Below is a small trained network, with its code and all its weights. Each question gives an input and a target symbol and asks what happens when units are switched off, that is, made to give their printed mean instead of their output.

import numpy as np


def w(rows, s, z=0):
    codes = np.array(rows[::2]) - 128.0
    scale = np.full(codes.shape[1], s)
    scale[-1] = z or s
    return codes * scale


def f(y):
    return y / 2 * (1 + np.tanh(0.7978845608 * (y + 0.044715 * y**3)))


def softmax(a):
    e = np.exp(a - a.max(-1, keepdims=True))
    return e / e.sum(-1, keepdims=True)


def log_softmax(a):
    a = a - a.max(-1, keepdims=True)
    return a - np.log(np.exp(a).sum(-1, keepdims=True))


def net(x, mask):
    ids = ['αβγδεζηθλμξπσφψω'.index(c) for c in x.split()]
    T = len(ids)
    res = E[ids] + P[:T]
    u = 0
    for l in range(2):
        q, k, v = (res @ M[l].T for M in (Q, K, V))
        z = softmax(np.where(np.tri(T) > 0, q @ k.T / 4**0.5, -1e9)) @ v
        res = res + np.where(mask[u], z, O[l][:, -1]) @ O[l][:, :-1]
        u += 1
        y = f(res @ A[l][:, :-1].T + A[l][:, -1])
        res = res + np.where(mask[u : u + 8], y, B[l][:, -1]) @ B[l][:, :-1]
        u += 8
    return log_softmax(res[-1] @ U[:, :-1].T + U[:, -1])


Q, K, V, O, A, B = {}, {}, {}, {}, {}, {}
E = w([
[198,229,52,254,116,103,48,202],'α',
[90,102,162,90,212,130,74,62],'β',
[157,114,88,102,230,193,229,178],'γ',
[197,132,91,70,107,133,130,153],'δ',
[203,40,155,148,174,101,143,107],'ε',
[180,141,229,89,23,124,105,36],'ζ',
[141,129,230,133,118,235,117,149],'η',
[111,89,126,93,182,134,53,197],'θ',
[32,156,117,111,57,183,74,127],'λ',
[108,43,75,159,136,147,185,156],'μ',
[27,93,174,138,103,53,142,100],'ξ',
[104,167,107,32,96,83,197,198],'π',
[68,116,7,100,81,74,209,61],'σ',
[78,93,165,229,89,230,133,32],'φ',
[176,34,55,173,20,190,100,103],'ψ',
[70,141,85,54,122,246,158,50],'ω',
],0.01)
P = w([
[114,155,154,149,113,168,105,122],'0',
[98,155,157,157,148,160,143,124],'1',
[94,145,118,148,141,166,124,123],'2',
[114,122,145,155,114,192,123,132],'3',
[126,118,119,128,120,182,113,111],'4',
[129,86,98,133,113,203,96,112],'5',
[133,74,108,128,84,177,89,110],'6',
[141,85,116,111,93,187,66,90],'7',
[147,56,95,107,74,176,76,100],'8',
[147,51,102,103,73,183,75,104],'9',
[150,39,106,95,68,167,60,83],'10',
[139,29,93,75,55,179,50,102],'11',
[157,10,104,73,64,167,61,102],'12',
[162,1,117,82,54,176,64,103],'13',
],0.0026)
Q[0] = w([
[142,84,106,207,132,200,94,129],'L0H0',
[139,77,139,111,88,166,74,98],'L0H0',
[150,213,110,254,252,161,136,194],'L0H0',
[83,207,130,217,136,106,158,114],'L0H0',
],0.0068)
K[0] = w([
[92,57,65,174,63,170,142,74],'L0H0',
[130,138,93,200,96,146,69,100],'L0H0',
[109,2,161,26,107,201,173,105],'L0H0',
[60,130,192,83,139,139,186,76],'L0H0',
],0.0078)
V[0] = w([
[173,221,128,107,204,91,82,200],'L0H0',
[81,91,171,40,162,148,136,135],'L0H0',
[83,91,1,191,57,184,144,90],'L0H0',
[82,74,193,21,170,170,177,120],'L0H0',
],0.0051)
O[0] = w([
[165,167,205,67,180,142,86,172,62],'L0H0',
[90,159,149,115,71,68,180,183,113],'L0H0',
[80,82,2,146,87,178,97,82,249],'L0H0',
[86,159,140,128,82,75,213,171,106],'L0H0',
],0.0061,0.0022)
A[0] = w([
[151,181,95,172,83,131,51,172,179],'L0N0',
[179,111,150,181,189,116,30,129,132],'L0N1',
[33,98,171,115,131,134,92,114,212],'L0N2',
[64,122,99,90,132,74,110,181,157],'L0N3',
[127,101,46,68,143,115,254,155,162],'L0N4',
[159,58,117,72,195,207,137,182,253],'L0N5',
[100,175,89,9,83,135,176,72,194],'L0N6',
[35,104,100,139,95,13,168,164,139],'L0N7',
],0.0069,0.0038)
B[0] = w([
[159,184,76,145,108,173,101,163,166],'L0N0',
[206,163,126,159,248,137,130,147,156],'L0N1',
[55,107,146,95,117,127,78,89,191],'L0N2',
[48,150,112,90,183,67,121,203,150],'L0N3',
[97,115,100,154,202,120,254,156,174],'L0N4',
[149,75,118,90,172,194,92,165,253],'L0N5',
[94,189,115,44,89,128,238,98,170],'L0N6',
[48,122,170,148,116,64,97,180,151],'L0N7',
],0.0073,0.0059)
Q[1] = w([
[192,88,81,110,147,254,101,169],'L1H0',
[88,206,160,113,150,23,196,120],'L1H0',
[120,216,132,121,138,114,154,146],'L1H0',
[131,196,155,139,122,53,175,128],'L1H0',
],0.0066)
K[1] = w([
[162,214,23,173,64,113,176,136],'L1H0',
[109,2,174,61,177,111,146,138],'L1H0',
[123,76,127,110,128,135,222,97],'L1H0',
[130,58,142,98,155,151,142,104],'L1H0',
],0.006)
V[1] = w([
[68,2,149,24,99,187,186,65],'L1H0',
[184,173,56,193,126,109,136,124],'L1H0',
[111,123,210,53,158,185,133,155],'L1H0',
[121,56,125,134,116,138,121,98],'L1H0',
],0.0045)
O[1] = w([
[255,141,154,112,190,204,13,79,3],'L1H0',
[90,147,144,103,123,95,223,196,241],'L1H0',
[160,84,57,152,120,206,73,71,43],'L1H0',
[180,151,187,131,127,152,60,125,105],'L1H0',
],0.0041,0.0031)
A[1] = w([
[116,147,93,122,173,121,34,171,109],'L1N0',
[139,94,159,94,212,155,101,1,129],'L1N1',
[60,185,164,95,128,70,158,153,146],'L1N2',
[121,123,180,86,185,88,214,178,20],'L1N3',
[158,231,137,131,98,192,95,162,187],'L1N4',
[241,189,74,66,120,148,123,93,254],'L1N5',
[172,88,123,137,188,156,85,184,101],'L1N6',
[125,127,127,157,14,123,186,44,122],'L1N7',
],0.0085,0.0025)
B[1] = w([
[111,149,126,42,163,114,102,67,213],'L1N0',
[50,204,225,234,177,64,185,215,225],'L1N1',
[232,93,106,156,74,87,56,147,248],'L1N2',
[141,249,131,154,63,172,65,131,253],'L1N3',
[69,71,171,104,68,180,150,127,180],'L1N4',
[171,100,185,58,69,101,230,160,209],'L1N5',
[200,158,120,140,170,112,98,61,248],'L1N6',
[171,193,87,146,157,83,149,1,195],'L1N7',
],0.0073,0.0043)
U = w([
[173,62,156,28,104,89,193,189,121],'α',
[250,72,90,163,84,183,92,67,138],'β',
[99,124,107,171,114,105,155,179,135],'γ',
[122,108,245,161,80,249,101,155,168],'δ',
[254,88,177,218,184,44,158,141,167],'ε',
[181,166,206,111,98,83,149,60,59],'ζ',
[114,32,163,126,67,24,87,109,142],'η',
[133,159,56,145,133,58,159,81,125],'θ',
[191,211,154,120,81,111,77,176,124],'λ',
[39,1,42,155,180,146,184,164,248],'μ',
[195,214,101,164,201,217,179,128,5],'ξ',
[19,148,94,69,65,200,107,84,64],'π',
[123,192,134,226,132,169,108,61,104],'σ',
[44,154,129,76,150,117,225,117,95],'φ',
[152,153,118,58,199,133,65,73,177],'ψ',
[21,169,188,145,165,72,152,169,97],'ω',
],0.0065,0.0029)

Each question gives the input, a string of symbols that net reads in full, and the target symbol t.
The units are the heads (4 rows each of Q, K, V and O) and the neurons (one row each of A and B). Each row of codes is followed by its name. A weight is (code - 128) times the scale printed after its matrix; where a second scale follows, it is the last column's (O, A, B and U).
mask holds one flag per unit, layer by layer, with each layer's heads first. A switched-off unit (its flag False) gives its mean, the last column of its rows in O or B, instead of its output. The means were averaged over made-up inputs and are rounded, as every weight is.
A unit's drop is (log p(t) with every unit on - log p(t) with that unit switched off) / (log p(t) with every unit on - log p(t) with every unit switched off).
The circuit of an input: a set's keep is (log p(t) with only the set's units on - log p(t) with every unit switched off) / (log p(t) with every unit on - log p(t) with every unit switched off). Starting from the 12 units with the biggest drops (on a tie, the unit counted first), units are removed one at a time, each time the one whose removal leaves the highest keep (on an exact tie, the one counted first), for as long as the keep stays at least 0.8.
units of the circuit, in order: the units of the circuit, biggest drop first
unit that matters most: the unit with the biggest drop
top k neurons: the k neurons with the biggest drops, biggest first
top k neurons in layer l: the k neurons of layer l with the biggest drops, biggest first
drop of u: that unit's drop, to one decimal
input α ε μ θ ψ ψ, target μ: units of the circuit, in order	(L1H0 L0H0 L0N1 L1N3)
input φ ψ δ μ θ η π, target λ: units of the circuit, in order	(L1N3 L1N2 L0H0 L0N6)
input η β η σ, target θ: units of the circuit, in order	(L0N6 L1N7 L0N5)
input θ ω ψ π, target λ: units of the circuit, in order	(L1N3 L1N2 L0H0)
input ε α θ θ ω σ β φ μ η θ ξ, target ω: top 3 neurons	(L0N5 L1N1 L0N2)
input θ θ ψ ξ ω, target φ: top 3 neurons	(L0N6 L1N1 L1N5)
input η θ δ θ μ ψ, target β: top neuron	(L1N1)
input θ β σ ω α μ θ θ θ η γ θ β ξ, target ω: top 2 neurons	(L1N1 L0N5)
input α μ θ ψ ω μ θ ε η ξ π, target α: top 3 neurons	(L0N6 L1N5 L1N7)
input λ β θ θ θ μ φ θ α θ, target λ: top 3 neurons	(L1N3 L0N0 L1N2)
input θ α ξ φ, target θ: top 2 neurons	(L1N7 L0N5)
input η π β ψ φ φ μ, target μ: top 2 neurons	(L0N4 L1N3)
input η δ μ ω φ μ ζ, target ζ: top 4 neurons	(L1N7 L1N5 L0N5 L0N6)
input θ ζ ψ ω, target φ: unit that matters most	L0N6
input ψ ψ π η θ θ μ λ ψ γ, target ξ: top 4 neurons	(L0N4 L1N3 L0N5 L1N6)
input ω θ ω λ ξ ψ δ ψ μ π δ, target α: top 2 neurons in layer 1	(L1N5 L1N3)
input ζ α λ η θ ε π ψ, target μ: top 2 neurons in layer 0	(L0N0 L0N5)
input ω γ β ζ, target ζ: top 4 neurons	(L1N7 L0N5 L1N5 L0N6)
input η λ ψ, target β: drop of L1H0	0.2
input θ θ ω δ β, target ω: drop of L0N0	0.1
input λ ψ ε θ γ ω θ λ, target π: drop of L1N4	0.2
input δ π θ ε γ η μ η θ δ θ, target ψ: unit that matters most	L1N0
